Below is a small trained network, with its code and all its weights. Each question gives an input and a target symbol and asks what happens when units are switched off, that is, made to give their printed mean instead of their output.

import numpy as np


def w(rows, s, z=0):
    codes = np.array(rows[::2]) - 128.0
    scale = np.full(codes.shape[1], s)
    scale[-1] = z or s
    return codes * scale


def norm(h):
    return h / np.sqrt((h * h).mean(-1, keepdims=True) + 1e-5)


def f(y):
    return np.maximum(y, 0)


def softmax(a):
    e = np.exp(a - a.max(-1, keepdims=True))
    return e / e.sum(-1, keepdims=True)


def log_softmax(a):
    a = a - a.max(-1, keepdims=True)
    return a - np.log(np.exp(a).sum(-1, keepdims=True))


def net(x, mask):
    ids = ['βγεζηλμξπσφψω'.index(c) for c in x.split()]
    T = len(ids)
    res = E[ids] + P[:T]
    u = 0
    for l in range(2):
        q, k, v = (norm(res) @ M[l].T for M in (Q, K, V))
        z = softmax(np.where(np.tri(T) > 0, q @ k.T / 3**0.5, -1e9)) @ v
        res = res + np.where(mask[u], z, O[l][:, -1]) @ O[l][:, :-1]
        u += 1
        y = f(norm(res) @ A[l][:, :-1].T + A[l][:, -1])
        res = res + np.where(mask[u : u + 4], y, B[l][:, -1]) @ B[l][:, :-1]
        u += 4
    return log_softmax(norm(res)[-1] @ U[:, :-1].T + U[:, -1])


Q, K, V, O, A, B = {}, {}, {}, {}, {}, {}
E = w([
[162,116,117,102,133,43],'β',
[105,143,215,121,121,103],'γ',
[79,87,143,95,102,186],'ε',
[215,217,25,158,200,232],'ζ',
[83,154,190,155,80,127],'η',
[79,168,165,181,97,63],'λ',
[2,178,55,93,77,37],'μ',
[183,120,129,41,174,90],'ξ',
[156,127,183,132,52,66],'π',
[201,67,155,104,42,128],'σ',
[176,48,62,136,91,53],'φ',
[167,121,152,229,144,155],'ψ',
[135,80,58,180,70,122],'ω',
],0.013)
P = w([
[216,254,87,41,114,177],'0',
[193,219,95,62,106,175],'1',
[180,191,95,83,102,169],'2',
[157,175,117,93,94,160],'3',
[144,157,129,104,83,157],'4',
[127,139,142,112,78,156],'5',
[110,121,152,124,74,148],'6',
[98,102,160,134,74,140],'7',
[75,73,176,136,74,132],'8',
[67,51,171,147,86,123],'9',
[61,23,159,145,99,113],'10',
],0.0067)
Q[0] = w([
[95,82,185,107,7,117],'L0H0',
[159,165,196,175,57,192],'L0H0',
[188,148,65,76,143,78],'L0H0',
],0.016)
K[0] = w([
[53,9,127,182,118,106],'L0H0',
[185,67,182,225,106,96],'L0H0',
[85,172,36,106,207,134],'L0H0',
],0.013)
V[0] = w([
[139,77,137,55,78,78],'L0H0',
[18,129,118,39,92,114],'L0H0',
[67,93,194,92,255,130],'L0H0',
],0.0099)
O[0] = w([
[146,149,182,57,40,115,159],'L0H0',
[103,242,75,57,2,121,90],'L0H0',
[216,229,116,213,73,214,1],'L0H0',
],0.0072,0.0073)
A[0] = w([
[52,193,123,204,155,93,134],'L0N0',
[103,121,120,61,112,125,252],'L0N1',
[174,74,126,179,147,234,185],'L0N2',
[100,109,5,158,111,61,150],'L0N3',
],0.014,0.0036)
B[0] = w([
[92,187,195,174,145,145,150],'L0N0',
[108,167,209,158,164,147,255],'L0N1',
[128,104,249,214,118,102,195],'L0N2',
[177,46,13,72,122,121,154],'L0N3',
],0.013,0.0098)
Q[1] = w([
[9,24,240,138,35,82],'L1H0',
[80,176,60,105,249,203],'L1H0',
[214,77,94,85,240,89],'L1H0',
],0.018)
K[1] = w([
[138,19,147,140,16,56],'L1H0',
[131,190,99,100,221,65],'L1H0',
[252,103,141,72,166,135],'L1H0',
],0.018)
V[1] = w([
[250,157,167,126,143,61],'L1H0',
[173,60,148,86,84,241],'L1H0',
[157,136,78,136,88,69],'L1H0',
],0.02)
O[1] = w([
[184,141,156,126,6,204,173],'L1H0',
[111,87,159,9,243,189,100],'L1H0',
[212,155,182,144,113,85,1],'L1H0',
],0.014,0.0083)
A[1] = w([
[147,250,116,156,181,193,135],'L1N0',
[136,23,183,217,160,174,128],'L1N1',
[97,84,54,114,145,121,3],'L1N2',
[132,211,116,27,142,120,91],'L1N3',
],0.021,0.0035)
B[1] = w([
[194,150,102,48,249,168,148],'L1N0',
[204,88,68,249,146,172,249],'L1N1',
[137,223,69,66,123,128,136],'L1N2',
[190,90,56,138,65,66,156],'L1N3',
],0.017,0.019)
U = w([
[137,127,128,118,119,110,2],'β',
[203,193,129,84,104,185,94],'γ',
[121,100,51,63,173,92,157],'ε',
[149,148,130,101,127,130,66],'ζ',
[55,179,110,131,171,141,113],'η',
[123,159,63,147,54,35,139],'λ',
[182,203,176,140,166,57,58],'μ',
[147,150,103,95,105,110,180],'ξ',
[107,134,208,126,34,118,175],'π',
[110,9,135,59,95,150,87],'σ',
[205,109,222,101,123,86,32],'φ',
[178,83,103,197,105,151,240],'ψ',
[127,77,186,127,211,63,127],'ω',
],0.011,0.0029)

Each question gives the input, a string of symbols that net reads in full, and the target symbol t.
The units are the heads (3 rows each of Q, K, V and O) and the neurons (one row each of A and B). Each row of codes is followed by its name. A weight is (code - 128) times the scale printed after its matrix; where a second scale follows, it is the last column's (O, A, B and U).
mask holds one flag per unit, layer by layer, with each layer's heads first. A switched-off unit (its flag False) gives its mean, the last column of its rows in O or B, instead of its output. The means were averaged over made-up inputs and are rounded, as every weight is.
A unit's drop is (log p(t) with every unit on - log p(t) with that unit switched off) / (log p(t) with every unit on - log p(t) with every unit switched off).
The circuit of an input: a set's keep is (log p(t) with only the set's units on - log p(t) with every unit switched off) / (log p(t) with every unit on - log p(t) with every unit switched off). Starting from all 10 units, units are removed one at a time, each time the one whose removal leaves the highest keep (on an exact tie, the one counted first), for as long as the keep stays at least 0.8.
circuit, biggest first: the units of the circuit, biggest drop first
most important unit: the unit with the biggest drop
top k neurons: the k neurons with the biggest drops, biggest first
top k neurons in layer l: the k neurons of layer l with the biggest drops, biggest first
input γ ψ γ γ μ ψ γ β, target λ: most important unit -> L0H0
input γ ψ π γ γ, target π: circuit, biggest first -> [L1N1, L0N2, L0H0]
input γ γ μ σ μ ω π, target ω: circuit, biggest first -> [L0H0, L0N3, L1H0]
input μ γ γ π μ ε, target π: circuit, biggest first -> [L0H0, L1N1]
input σ ζ η, target σ: circuit, biggest first -> [L0H0, L1H0, L1N1]
input ψ ψ ε ψ γ φ γ, target φ: circuit, biggest first -> [L0H0, L1H0, L0N3]
input ξ π μ φ γ η ψ ε φ γ γ, target φ: circuit, biggest first -> [L1H0, L0H0, L0N3]
input γ γ γ γ π γ γ σ γ, target σ: top 3 neurons -> [L0N2, L1N1, L1N3]
input β η μ ψ ω μ η ω γ, target ω: circuit, biggest first -> [L1H0, L0N3]
input γ γ φ ε γ γ, target ε: circuit, biggest first -> [L0N2, L0H0, L1H0, L1N1]
input μ ω σ ψ λ γ ψ μ φ, target λ: top 2 neurons -> [L1N3, L0N2]
input γ ψ β η ε, target η: circuit, biggest first -> [L0H0, L1H0, L0N1, L1N1]
input γ ψ ω γ ε γ, target ε: circuit, biggest first -> [L0H0, L0N2, L1H0]
input π π ψ γ σ η γ γ, target η: circuit, biggest first -> [L0H0, L1H0, L1N1, L0N2]
input μ γ π γ, target π: most important unit -> L1N1
input γ γ η, target η: top 2 neurons in layer 0 -> [L0N1, L0N2]
input ω π γ β γ ψ ψ ω, target ε: top 2 neurons in layer 0 -> [L0N3, L0N2]
input ψ γ γ μ γ η, target μ: top 3 neurons in layer 0 -> [L0N1, L0N3, L0N0]
input γ η β π π ψ η ε γ, target η: top 2 neurons -> [L0N2, L1N1]
input γ η ω ψ γ σ ξ, target ε: top 2 neurons in layer 0 -> [L0N2, L0N1]
input γ γ γ γ ψ γ γ φ ω γ, target ω: top 2 neurons -> [L1N1, L0N1]
input γ ψ π π β, target π: most important unit -> L1N1
